In the rows, zero is written as 128.
Each row of numbers belongs to one of the objects below and depends on some of the facts about them. Some rows are named. Which object is each other row?

Facts:
J113 (Ξ a) (τ J429)
J116 (Ξ a) (τ J620)
J117 (Π J991, J540, J234) (Ξ c) (τ J902)
J12 (Ξ e) (τ J711)
J123 (Π J133, J795, J142, J988) (Ξ c) (τ J251)
J132 (Ξ b) (τ J498)
J133 (Ξ a) (τ J778)
J142 (Ξ g) (τ J692)
J147 (Ξ a)
J149 (Π J5, J991, J521, J177, J25, J851) (Ξ a) (τ J74)
J151 (Π J429, J952) (Ξ e)
J156 (Ξ a)
J157 (Ξ c) (τ J408)
J161 (Ξ g) (τ J438)
J17 (Ξ b) (τ J982)
J174 (Ξ a) (τ J161)
J177 (Ξ d)
J18 (Ξ a)
J187 (Π J113, J630, J982, J132) (Ξ b) (τ J377)
J188 (Ξ c)
J195 (Ξ a) (τ J281)
J198 (Ξ a) (τ J484)
J201 (Π J156, J692, J929, J86) (Ξ a) (τ J816)
J216 (Π J188, J5, J484, J353, J406) (Ξ c) (τ J403)
J223 (Ξ a) (τ J237)
J233 (Π J147, J113, J403, J952, J982) (Ξ a)
J234 (Ξ f) (τ J988)
J237 (Π J5, J991, J540, J834, J195, J301) (Ξ e) (τ J699)
J25 (Ξ b) (τ J851)
J251 (Ξ a) (τ J195)
J257 (Ξ d)
J281 (Ξ g) (τ J678)
J284 (Ξ b)
J285 (Ξ b)
J288 (Ξ a) (τ J655)
J296 (Ξ c) (τ J885)
J301 (Ξ a) (τ J927)
J304 (Π J5, J976, J851, J59, J523, J142) (Ξ d) (τ J174)
J306 (Π J53, J38, J630, J86, J708) (Ξ d)
J314 (Ξ g)
J325 (Π J12, J834, J284, J288) (Ξ b) (τ J764)
J328 (Ξ g) (τ J787)
J330 (Ξ a)
J353 (Ξ a)
J368 (Ξ e) (τ J986)
J377 (Ξ b) (τ J151)
J38 (Ξ d) (τ J936)
J384 (Π J113, J53, J529, J795, J195) (Ξ b)
J385 (Ξ f) (τ J94)
J4 (Π J778, J251, J156, J946, J471, J161, J12, J59) (Ξ b) (τ J991)
J403 (Ξ d) (τ J728)
J406 (Ξ a) (τ J142)
J408 (Π J778, J886, J849, J528) (Ξ f) (τ J328)
J416 (Ξ a)
J419 (Π J532, J929, J591) (Ξ c) (τ J958)
J426 (Ξ b) (τ J38)
J429 (Ξ b) (τ J691)
J43 (Π J74, J94, J686) (Ξ a)
J438 (Π J925, J691) (Ξ b)
J447 (Ξ d) (τ J827)
J449 (Ξ a) (τ J368)
J452 (Ξ b)
J453 (Ξ f) (τ J452)
J471 (Ξ a) (τ J223)
J475 (Π J385, J353, J665, J879) (Ξ d) (τ J591)
J484 (Ξ c)
J486 (Ξ c) (τ J760)
J493 (Π J936, J385, J406, J59) (Ξ b) (τ J946)
J498 (Ξ d) (τ J922)
J5 (Ξ c) (τ J708)
J521 (Ξ c) (τ J849)
J523 (Ξ a) (τ J834)
J528 (Ξ a) (τ J284)
J529 (Ξ a) (τ J475)
J53 (Ξ c) (τ J568)
J532 (Ξ d)
J540 (Ξ f) (τ J132)
J545 (Π J18, J188, J885, J116) (Ξ g)
J549 (Π J688, J711) (Ξ f)
J561 (Ξ b) (τ J216)
J568 (Π J743, J946, J532, J561, J12, J59) (Ξ a) (τ J951)
J571 (Ξ a) (τ J296)
J588 (Ξ b) (τ J285)
J59 (Ξ b) (τ J86)
J591 (Ξ c) (τ J925)
J600 (Π J711) (Ξ b) (τ J330)
J604 (Π J161, J986, J17, J301) (Ξ d) (τ J419)
J620 (Π J886, J257, J929) (Ξ d)
J630 (Ξ a) (τ J288)
J647 (Π J188, J976, J952, J59, J523) (Ξ d)
J655 (Ξ a) (τ J540)
J660 (Π J416) (Ξ c)
J665 (Ξ b)
J673 (Ξ b) (τ J257)
J678 (Π J116, J952, J929, J377, J195) (Ξ b) (τ J306)
J686 (Ξ d)
J688 (Ξ b)
J691 (Ξ g) (τ J157)
J692 (Ξ d) (τ J647)
J699 (Ξ c)
J708 (Ξ c) (τ J406)
J711 (Ξ d) (τ J117)
J728 (Ξ b) (τ J426)
J74 (Ξ a) (τ J447)
J741 (Ξ d)
J743 (Ξ g) (τ J486)
J75 (Π J743, J958, J561) (Ξ b)
J751 (Π J532, J368, J257, J986, J834) (Ξ d)
J760 (Ξ c) (τ J493)
J764 (Π J665, J686) (Ξ f)
J778 (Ξ c) (τ J688)
J787 (Π J330, J452, J691, J952, J523) (Ξ b)
J795 (Ξ b) (τ J600)
J808 (Π J87, J988, J982) (Ξ e) (τ J385)
J816 (Π J982) (Ξ a) (τ J188)
J827 (Ξ f) (τ J416)
J834 (Ξ f) (τ J453)
J849 (Ξ a) (τ J529)
J851 (Ξ c) (τ J301)
J86 (Ξ c) (τ J673)
J868 (Π J453, J741, J426) (Ξ c)
J87 (Ξ c) (τ J604)
J879 (Ξ g) (τ J934)
J885 (Ξ d) (τ J630)
J886 (Ξ b) (τ J879)
J902 (Ξ a) (τ J123)
J922 (Ξ c) (τ J937)
J925 (Ξ b) (τ J234)
J927 (Π J886, J251, J529, J665, J630, J851, J223) (Ξ a) (τ J53)
J929 (Ξ b) (τ J808)
J934 (Ξ b) (τ J116)
J936 (Ξ f) (τ J384)
J937 (Π J778) (Ξ c) (τ J304)
J94 (Ξ e) (τ J198)
J946 (Ξ e) (τ J523)
J951 (Π J5, J416, J591) (Ξ b) (τ J187)
J952 (Ξ e)
J958 (Ξ b) (τ J528)
J976 (Ξ f)
J982 (Ξ g)
J985 (Π J53, J133, J12, J116, J281, J571, J449) (Ξ a)
J986 (Ξ a) (τ J17)
J988 (Ξ a) (τ J665)
J991 (Ξ g) (τ J149)

Some objects and their rows:
[136 137 116 118 125 152 138 162 124 135 125 148 147 108 125 123 136 121
 132  98 128 137  99 103 133 159 146 113 111 135 138  96 139] -> J660
[139 135 114 124 125 153 150 123 135 134 142 160 123 103 132 132 112 125
 144 110 127 122  93 117 141 176 128  98  96 115 126 136 135] -> J922
[126 117 127 124 135 115 128 133 140 113 116 139 139 141 125 143 107 153
 130  94 129 144 122 112 128  97 120 159 134 116 132 138 150] -> J403
[122 126 132 114 131 134 150 138 135 127 127  63 103 123 122 144 116 142
 136 116 138 112 144 114 143 113 126 137 115 133 134 137 133] -> J958
[133 101 123 127 124 110 132 104 126 133 109 216 138 116 135 132 125 156
 136  95 118 146 141 126 136 125 135 115 116 104 147 122 150] -> J808
[129 137 131 120 123 135 144 122 119 120 124 158 117 120 126 124 117 149
 130 107 135 133 131 116 144 121 136 126 113 125 126 116 138] -> J353
[127 125 135 117 123 119 147 128 129 127 122 146 127 118 126 126 139 150
 127 112 135 132 131 119 145 108 137 122 111 125 131 122 137] -> J251
[128 119 120 109 116 157 145 145 118 142 124 166 118 115 124 135 154 130
 145 116 131 133 115 113 137 140 150 104  97 145 126 107 140] -> J521
[133  95 106 112 134 107 107  96 147 142 108 228 153 129 131 160  76 152
 126  82 115 184 113 132 121 151 153 128 135 145 142 149 166] -> J827
[126 117 129 121 122 101 133 102 133 136 113 205 135 115 132 133 120 160
 123  98 127 164 124 138 142 121 142 112 113 132 135 126 146] -> J946
[134 116 112 119 126 143 138 160 124 132 116 150 143 111 126 127 159 123
 142 105 131 120 111 107 132 150 144 103 109 126 144 103 142] -> J123
[126 117 135 116 131 105 135 118 140 125 123 142 131 134 128 150 107 161
 132 107 130 142 142 117 132  92 126 149 138 118 131 152 147] -> J38
[122 131 123 113 126 173 140 150 118 149 126 148 124 104 130 132 136 133
 147  91 126 123 127 109 131 157 146 104 107 136 148  86 137] -> J216
[130 110 119 118 122 152 140 123 124 141 119 119 110 107 126 135 145 129
 142 116 129 115 134 128 137 156 143 108  92 146 144 116 140] -> J760
[130 129 128 129 124 126 142 153 136 120 125 150 144 120 127 119 137 137
 129  90 128 146 102 109 141 112 127 137 110 132 129  97 137] -> J471
[133 119 128 126 124 118 148 134 125 125 121 147 132 112 130 128 122 151
 142 107 127 125 145 105 142 112 133 118 111  98 144 118 138] -> J985
[123 107 115 115 121 156 148 134 122 143 116 135 106 106 127 139 140 133
 145 110 125 121 137 118 141 144 147 101  95 140 148 107 143] -> J117
[129 116 130 120 130 134 143 118 134 129 118  94 109 123 126 139 109 150
 136 106 131 120 154 117 139 116 128 137 118 130 142 140 139] -> J328


The same objects again, as new rows of numbers:
Some objects and their rows:
[ 85 118 109 159 131 143 149 104 135 168  80 110 141  66 209 136 115 139
 133 132 108  94 132 129  86 141 180] -> J132
[138 142 126 104 126 131 120 153  99  67 111 129 114 144 108 103 128 111
 151 160 148 118 100 106 152 113 113] -> J486
[120 108 120 164 133 139 132 149 130 201 131 143 153  82 163 127 116 117
  66 102 135 165 153 149 150 150 106] -> J257
[143 122 109 154 133  97 127 108 122 197 108  96 154  76 170 137 129 146
  99 121 104 124 143 107 114 124 197] -> J377
[162 124 145  72 132  89 166 127 112  58  64  91 157 188  97 131 135 110
 152 119 120 137 155 126 126 106 165] -> J834
[166 158 127  61 103 149 113 143 119  78 156 136  98 125  94 134  78 128
 123 154 108 119 146 125 103 106  73] -> J591
[109 153 125 125 114 170 115 139 116  67 149 136  99 153  81 119 139 148
 134 156 110 128 123 141 132 106 120] -> J223
[138 105 133 128 144 162 121 176 124 109 155 142 132 144 124 135 124  93
 148 114 164 152 119 128 149 157  63] -> J699
[135 128 119 144 146  71 139 103 131 182  98 112 128  71 173  97 111 132
 121 114 111  98 122 102 115 162 163] -> J600
[109 156 143 110 120 160 108 140 107  60 140 145  91 143 100 148 155 142
 128 148 115 119 111 139 138  97 125] -> J113
[121 142 117 154 133 103 124 121 130 159 105 130 116  65 149  96 113 141
  93 133 118 111 113 114 138 136 149] -> J447
[124 104 141 171 160 128 126 146 119 194 130 141 130  70 165 122 119 106
  84  92 140 137 123 136 149 180 101] -> J741
[134 151 115 109 117 158 121 160 108  66 131 132 118 137 120 128 123 132
 145 153 103 141 120 126 125  92 133] -> J86
[126 139  81 131 118  89 113  94 157 181 147 166 110  59 107 106  80 134
 107 153 107  69 142 122 116 137 112] -> J475
[115 159 144 102 113 158 111 139 107  73 149 142 104 150 107 130 144 145
 129 138 128 141 122 136 142 102 124] -> J449
[103 115 107 165 125 104 119 134 147 221 139 149 156  84 166 113 114 119
  99  97 177 149 149 142 165 149  94] -> J751
[136 123 116 148 141  85 141 108 132 178  97 112 135  72 175 108 108 135
 109 128  99  99 128 104 117 155 173] -> J588
[165 109 127 114 136 129 150 109 140  76  94 101 131 179  81 145 126 125
 173 118  95 122 137 125  85 126 152] -> J385

Name these rows:
No name comes twice in this set of rows, the named rows included.
[145 121 120 137 131  93 140  99 129 188  94 112 141  83 174 133 116 131
  94 131  89  86 132 110 109 126 178] | J429
[138 133 121  93 110 101 126 115 139 105 133 127 140 166 112 124 123 134
 177 129 166 128 124 117 124 102 112] | J237
[165  82 149 116 143 139 152 130 146 122 116 115 166 184 116 185 134  99
 157  84 139 139 149 143 101 149 113] | J976
[148 131 114 100 135  67 147 113 148  90 112 125 153 179 110 129 123 137
 209 112 119 123 145 125 109 129 156] | J408
[116 101 172 128 153 134 145 128 131 142 144 133 137 161 133 182 173 102
 114  88 113 120 152 160 123 170 140] | J982
[132 123 114 145 132 106 142 109 124 188  89 120 146  78 180 138 121 140
 100 135  85 102 135 116 107 123 187] | J795
[153 135 126 112 107 178 123 140 115  80 128 115 111 148  96 133 115 126
 120 156 126 142 114 118 114  86 108] | J5
[111 124 149 126 131 166 121 164 121 105 168 151 130 156 101 146 144 113
 122 108 140 175 148 163 152 135  86] | J156
[ 80 126  98 158 102 133 121  90 148 176 110 130 136  75 162 108 109 148
 117 140 170 111 116 123 121 108 134] | J304
[109  90 107 171 132 116 122 125 150 231 135 158 164  89 156 136 125 108
  91 104 179 118 136 137 160 137  98] | J647
[159 112  86 154 123  71 113  90 125 219 127  71 163  77 158 118 127 160
 119 123 134 138 140  97 123 127 197] | J951
[136 128 102 111 105 129 112 125 134 101 142 135 125 151  90 114 118 120
 158 165 156 113 105 110 132  95  92] | J216

The same objects again, as new rows of numbers:
Some objects and their rows:
[129 120 127 116 119 120 133 110 140 144 149 132 116 112 119] -> J156
[152 117 157 142 127 129 116 190 172 135 126  89 137 143 152] -> J604
[112 106 143  66 196  60  87 126  45  62 196 222 107 182  48] -> J438
[154 111 162 133 112 137 112 173 164 138 129  95 140 149 145] -> J447
[145 123 133 169 100 149 103 122 204 167 146 123 116 156 127] -> J952
[ 99 114  97 100 189  79  69 125 102 109 179 188  82 209  67] -> J161
[122 110 139 115 136 126 156  85  69  60 121 161 153 111 106] -> J787
[144 127 123 130 112 126 131 113 133 174 138 152 115 102 118] -> J74
[151 106 164 131 110 144 110 172 158 142 132  87 134 157 147] -> J692
[134 140 117 117 116 112 129 129 148 162 150 126 110 100 136] -> J471
[127 124 106 111 128 131 122 112 108 112 116 122 130 132 115] -> J86
[133 176  73 124 132 119 127 114 148 159 111 132 103 108 173] -> J743
[110 129 165  98 166 118  59 225 144 154 177 118 121 192  95] -> J498
[144 120 131 113 106 126 146 101 140 151 140 133 123 119 142] -> J251
[134 121 133 114 115 123 134 109 141 139 154 133 120 116 116] -> J116
[152  91 171 133 112 152 108 160 149 131 129  90 143 168 132] -> J257
[128 145 114 129 125 107 138 135 159 143 151 132 113  88 137] -> J201
[123 163 105 103 138 106 148 131  90 133 121 132 115  88 160] -> J561

Rows to name:
No name comes twice in this set of rows, the named rows included.
[139 107 140 124 102 120 141  98 137 127 151 136 124 110 111] | J523
[119 160  99 115 150  97 157 135  99 112 117 137 122  78 156] | J4
[119  92 137 119 139 126 159  81  71  62 115 159 156 113 108] | J384
[134  93 141 136  96 124 142  93 128 112 148 127 132 115  95] | J988
[186 110 133  64 184 172 149  57 112 109 108 164 129  68 160] | J377
[144 127 133  91 103 130 147  90 138 161 129 155 128 137 165] | J195
[150 109 126 128 131 123 149 101 163 120 139 137 126  88 137] | J568
[119 123  94 146 124 135 136  86 124  99 111 142 133 131 114] | J328
[177 111 127  84 186 158 157  72 120  89 109 169 134  62 157] | J187
[112  83 140 124 120 132 157  67  53  73 112 148 152 126  85] | J665
[210  75 157 148 155 206 115  63 242 131 132 157 126 115 148] | J151
[139 125 123 135 125 113 135 122 145 161 143 153 121  93 116] | J43
[106 127 117 159  88  80 157 130 132 116 145 123 128 115 116] | J927

